[128 = 0]
[130 151 111 111 138 112 122 116 126 139  95 126 111 143 137 196 148 114
 147 127 131 135 130  68 122 107 113 172 199 121 145  99 112 136  71  90
  99 116  80 110 114 105 110 103  93 143  99 144]  [89]:<42>
[131 159 130 162 124 130 127 104 140 125 117 109 115 104 144  92  20 134
 137 120 109 151  97 134 146 128 102 136 156 153 160 181 150 115 119 135
 145 116 104 132 118  86 103 122 107 158 126 158]  [84]:<55>
[185 117 142 120 131 134 142 102  76 112 122 102 121  91 134 101 152 144
 107 159 112 181  68 110 144 129 129  97 123 128 176 139 187 123 160 150
 151 116 101 158 101  89 151 249 131 142 147 148]  [84]:<41>
[148 155 147 156 130 100 143 102 161 124 138 132 113 105 149 116 167 133
 139 119 113 138 130 106 155 133 113 129 185 146 140 160 139 143 115 125
 137 128 114 133 123  87 124  81 105 158 161 148]  [94]:<52>
[ 51 101 155  57 119 136 116 126 141 150 100 158 143 121 105 162 187 119
 128 147 136 150 127  39 131 113  92 119 227  88 111 118 130 130  89  50
  87 167 116 104  92 119 107 103  97 165 138 146]  [94]:<40>
[138 124 144 119 140 122 137 112 176 120 109 132  89 141 139 179 178 110
 104 127 109 169 155 114 128 132 114 136 172 132 116 111 118 148 123  69
 101 138  95 118 125 114 116 102 105 149 101 152]  [89]:<23>
[134 132 128 158  78 132 153 131 156 120 148  87 163  76 114  95 147 123
 143 119 128 148  92  83 178 135 124  92 136 164 164 163 152 120 123 137
 151 130 145 124 125  79 119  89 118 138 143 150]  [84]:<36>
[113 122 149  91 113 131 119 135 128 146 135 135 102 116 116 103 143 113
 122 128 115 170 151 141 145 121 116 194 147 136  86 150 122 135 120  69
  98 172  82 132 146  74 132 140 107  96 134 138]  [92]:<45>
[208 173 135 181  54 129 147  99  99  66 102 131  60 107 170  87 174 137
  98 138 164 109  51 157  64  93 166 161 124 144 170 158 195 171 222 129
 136 180  35 141 132 157 125 111 115 126 141 110]  [89]:<48>
[114 130 150  95 112 149 122 145 142 132 130 141 134 118 107 114 149 125
 136 111 128 171 149 141 142 129 114 150 151 116  95 164 137 137 125  74
 107 176  99 125 145  85 130 136  97 129 127 122]  [92]:<45>
[ 98 109 182  75 145 114  90 146 151 149 134 131 138 175 104 149 147 129
 130 122 108 178 193 110 166 146  93 114 172 121  91 129  89 127  69 100
 108 155 123 119 135  84 122 146 108 124 125 150]  [92]:<45>
[122 157 140 143 115 135 134 107 174 160 130 133  94 130 170 131 149 125
 139 139 110 133 152  90 140 117  98 150 182 128 126 252 105 148 117 127
 109 139  98 129 132 123 122 108  89 172 117 155]  [94]:<32>
[181 111 135 136 122 126 133 121 131  99 125  90 164 112 120 120 144 125
 112 119  95 163 126 116 174 106 119  93 133 158 153 137 169 122  60 126
 148  96 103 143 117  71 108 130 107 146 119 155]  [84]:<41>
[100 119 128  91 100 135 135 109 126 143 115 154  68 113  64 156 190 121
 109 128 154 103  95   8 123 126  96 114 219  85 159 166  86 125 136 108
  80 154 105 126 106 118 126  91 113 144 128 153]  [94]:<40>
[111 160 168 109 104 131 128 105 135 156 114 126  93  90 117 122 180 105
 139 144 138 143 100  42 141 153  71 119 225 111 146 181 124 129 128 126
 136 168  95 137 111 114 116 161 100 161 124 138]  [94]:<52>
[108  79 160  90 118 130 129 107 147 134 115 149  89 115  88 126 190 125
 110 142 143 111 124  63 110  91 106 147 222 112 132 168 109 137  94 124
  80 171  73 126 126 129 114  90  94 151 129 149]  [94]:<40>
[128 132 117 102 145 134 133 152 123 130 124 130 116 151 137 157 133  72
 128 131 141 138 133 114 107  97 109 165 173 123 114 118 108 122 104 105
 107 132  86  97 139 101  91  87 105 161  89 150]  [89]:<48>
[128 164 150 105 108 135 140 104 136 118 131 129  68 109 141 136 179 124
 134 148 164 126  94  97  92 122 113 145 205  94 146 154 144 146 131 118
  85 152  39 133 122 148 116  84 104 156 114 150]  [94]:<40>
[129 169 140 132 124 133 153  98 160 118 112 124  54 119 150 144 173 106
 120 143 143 133 116  89 108 120 106 186 200 125 138 158 127 145 115 112
 126 126  73 134 134 112 129 105 115 142 111 145]  [94]:<32>
[128 107 184  95 125 140  92 146 132 124 139 154 144 131  78  95 144 113
 146 138 123 157 160 169 144 126 127 132 123 141 117 120 125 146  95  81
 112 169  80 138 151  86 114 126  86 154 151 149]  [92]:<45>
[139 133 171 125 117 131 131 118 138 129 124 148 148 105 142 117 161 138
 122 118 113 163 144 121 137 203  99 129 146 136 123 183 100 141 146  87
 112 158 101 132  83 111 157 148 110 159 145 132]  [92]:<38>
[121 154 165 129 138 135 137 121 172 172 130 128 167 103 114 124 142 108
 136 123 105 154 152 131 174  69 116 135 157 138 121 159 107 126  91  59
 115 155  86 127 138  84 116 113 100 120 116 145]  [92]:<38>
[119 138 136 110 144 146 152 106 154  97 135 141  70 136 158 179 162 108
  98 124 138 116 146  81 104  95 122 141 191 154 140 113 125 134 116 109
  94 136  92 123 114 121 102  88  94 142 119 157]  [89]:<23>
[125 127 128 101 148 119 130 115 130 114 155 148 145 114 151 172 169 138
 136 115 147 116 124 134  72 109 123 174 174 138 138 143 114 145  66 116
 103 151 114 123 118 119 112  92 110 128 122 120]  [89]:<42>
[114 130 148 126 153 168 112 133 168 122 135 101 148 131 107 108 130 109
 146  71 109 165 177 154 129 120 125 142 114 134 148 134 113 135 104  76
 108 139 109 123  98  70 130 122 105 137 120 149]  [92]:<26>
[121 137 136 115 126 152 121 135 149 125 136 108 126  57 121 114 117 115
 139 114 102 173 141 176 125 104 126 150 122 147 139 156 129 116 109 105
 115 120 107 123 139  86 132 114 121 118 131 139]  [92]:<26>
[ 75  92 129  98 134 131 115 124 117 146 139 131 202 107 111 129 136 113
 139 120  97 181 140 148 145 131 118 154 114 143 112 158 125 100  98  76
 117 111 146 120 142  82 114 121 134 123 135  97]  [92]:<26>
[175 152 122  98 153 132 119 129 113 123 151 100  93 118 132 110 120 138
 130 108 121 148  96 144 152 107 122 133 148 160 159 107 166 142 133 125
 145 107 107 143 113  77 125 120 120 155 129 140]  [84]:<41>
[115 122 125  88 124 128 129 134  95 121 132 164  94 130 127 167 155 127
 120 143 138 180 132 120  89 105 106 191 184 112 124  76 101 141  71  96
  85 131 122 141 128 114  97  88 112 151 122 148]  [89]:<42>
[ 68  95 137  72 138 147 110 156 122 144 136 121 204 111  80 126 131 125
 156 109 122 172 146 110 167 137 119 111 137 129 105 132 106 103 100 102
 131 125 102 126 137  76 122 103 118 130 135 137]  [92]:<26>
[130 139 159 161 120 111 137 125 159 137 128 139 101 132 146 153 173 110
 131 146 122 138 123 103 117 118 101 125 158 116 140 187 105 124 119 125
 110 179 111 132 136 126 123  95 100 151 102 134]  [94]:<32>
[112 151 160 125 131 122 138 103 157 137 122 154  80 148 141 141 139 106
 135 134 132 117 124  78 110 129 101 154 215 100 143 179 102 136  83 118
 115 169  96 120 110 180 117  65 115 179 109 176]  [94]:<32>
[189 102 135 132 133 143 129 106 122 116 126 112 127  91 137 121 163 129
 124 130 117 135  85 119 152 119 126  72 154 154 172 113 157 137 136 155
 145 104  94 140 100  78 113  73 135 154 151 156]  [84]:<41>
[146 138 168 152 102 115 136 119 130 109 138 111 104  99 102 100 167 115
 152 124 115 149 107 134 127 130 120 132 117 146 121 177 149 135 169  91
 150 159  75 138 157 105 148 140 153 100 137 129]  [92]:<38>
[150 142 171 124 135 134 126 123 138  97  91 121  99 125 135 106 164 118
 137 129 121 177 138 173  99 121 128 152 129 147 138 157 162 163 156  65
 107 165  66 201 156  94 145 144 110 118  96 117]  [92]:<45>

[171 104 194 145 138 128  77 144 163 129 143  49 139 166 142 108 110  79
 109 131 110 159 116  73 131 123 105 143 166 115 107 140 141 121 141 120
 133 104 153  67 170 129 112 149 150 127  99  78]  (62):<99>
[142 135 173 111 125 131  97 116 130 123 140 118 115 128 118 116 121 115
 107 133 144 152 124  89 138 155 155 131 138 138 112 135 142 123 115 124
 136 104 137 115 124 119 118 122 132 107 106 133]  (71):<86>
[155 114 215 114 141 121  68 110 146 125 129  85 114 149 110 107 123  78
  99 164 134 143 106  59 144 130 144 145 162 140 110 149 166 127 124 118
 154 111 156 104 144 115 111 125 113 124  95 132]  (71):<95>
[153 137 179 111 139 138  88 123 142 125 129 109 119 151 121 113 121 102
 100 151 143 147 125  93 123 130 140 127 144 135 119 135  79 131 110 124
 132 116 137 101 128 122 120 120 132 132 103 127]  (71):<95>
[142 135 166 113 126 138  93 119 130 121 143 119 116 113 121 122 119 121
  97 134 147 159 113  87 138 130 155 110 122 148 112 137 146 129 116 124
 140  96 131 109 129 111 116 125 137 117 101 129]  (71):<86>
[178 120 172 147 127 136  89 162 168 131 128  56 144 147 130  99 115  81
  95 133 117 148 141  81 124 130 109 129 135 132 111 124 134 107 113 126
 148 105 146  66 146 113 121 141 152 143 103  80]  (62):<99>
[194  82 195 150 131 129  66 167 181 128 135  10 152 170 151 117 112  67
 105 131 107 171 108  56 126 116 111 151 150 119  89 126 136 122 145 120
 139  92 164  38 173 115 105 141 152 127  94  48]  (62):<90>
[160 117 196 121 137 120  91 122 151 135 135  75 129 143 118 119 130  70
  97 157 115 150 107  70 160 131 141 128 161 141 114 145 152 120 127 114
 158 113 148  89 142 118  99 128 117 122 106 116]  (71):<95>
[158 116 130 165 114 130 131 161 154 119 132  72 148 115 151 113 123  87
 116 122 116 131 119 102 145 127 115 128 116 129 113 112 121 128 120 117
 154 115 143  88 151 122 132 140 155 135 116  77]  (62):<99>
[165 119 168 138 135 132  95 136 154 128 175  80 131 150 137 117 120  94
 113 137 113 140 124  97 122 120 111 142 141 118 113 133 134 122 142 127
 126 115 145  85 150 122 123 133 141 135 110 102]  (62):<99>
[156 115 137 152 120 141 113 166 148 118 136  88 140 129 155 117 105 125
 119 112 137 148 126 108 101 116 100 125  95 120 100 104 126 137 124 129
 131  95 141  84 141 115 129 140 167 133 100  76]  (62):<90>
[142  97 200 151 136 136  67 156 145 118 141  31 137 155 147 106 106  99
 103 129 128 168  96  76 129 111 105 143 131 111  91 118 146 134 138 127
 140  89 158  65 160 116 116 142 158 114  84  72]  (62):<91>
[116 116 109 155 115 117 154 160 124 119 123 101 155  97 143 125 114 120
 137 122 118 127 125 122 143 123 114 116 109 124 125 114 135 127 124 129
 151 132 134 106 136 119 136 146 150 140 132  98]  (62):<99>
[133 135 174 102 121 121 108 110 133 127 130 123 122 125 114 120 134 106
 103 148 126 154 118 100 145 132 157 134 138 150 121 137 145 123 121 120
 134 121 139 119 123 126 107 124 120 118 113 139]  (71):<95>
[166 110 155 148 128 136 106 169 167 122 132  49 142 144 152 110 100  94
 108 128 126 142 118  84 127 118 100 137 123 116  97 115 130 122 126 127
 148 105 150  72 165 122 129 134 160 143 108  77]  (62):<90>
[167 103 145 160 106 126 118 163 166 120 136  61 154 116 156 110 117  85
 111 130 109 138 112  75 149 121 120 126 119 136 111 114 133 124 118 115
 160 105 148  56 154 119 123 144 146 139  95  71]  (62):<90>
[145 106 148 155 116 118 115 148 160 125 139  78 140 113 150  90 118  98
 115 131 120 138 111  92 138 120 127 126 129 128 108 126 133 119 127 122
 150 108 145  88 147 117 123 142 144 131 114  91]  (62):<99>
[158 124 186 128 130 131  81 129 155 124 132  86 126 146 120 110 124  92
 100 145 131 150 116  57 134 131 133 137 148 138 111 137 150 130 118 120
 135 101 146  96 139 113 114 131 134 114  98 110]  (71):<103>
[153 123 187 120 138 134  86 112 151 133 133 102 129 146 122 111 127  93
  96 147 132 153 114  76 137 122 148 139 154 134 116 140 146 126 123 119
 138 110 146 101 139 120 113 124 128 100 102 122]  (71):<103>
[164  97 172 148 111 127  95 152 167 125 141  52 153 138 152 113 118  83
 107 129 105 157 113  64 150 125 128 134 134 125 103 121 135 116 135 117
 161 101 160  69 164 115 114 129 147 122 106  82]  (62):<99>
[140 131 203 107 136 115  82 115 139 126 128  93 112 138 123 112 125  89
  97 153 139 155 134  69 159 125 144 141 156 143 118 162 160 123 117 123
 149 120 150 113 134 114 109 129 123 119  99 132]  (71):<103>
[133 120 213 103 146 118  67 115 141 120 139  85 107 132 113 111 120 125
  98 143 143 168 104  70 140 135 137 137 158 141 101 155 159 122 128 124
 142  87 176 114 141 119 110 133 123 118  91 133]  (71):<86>
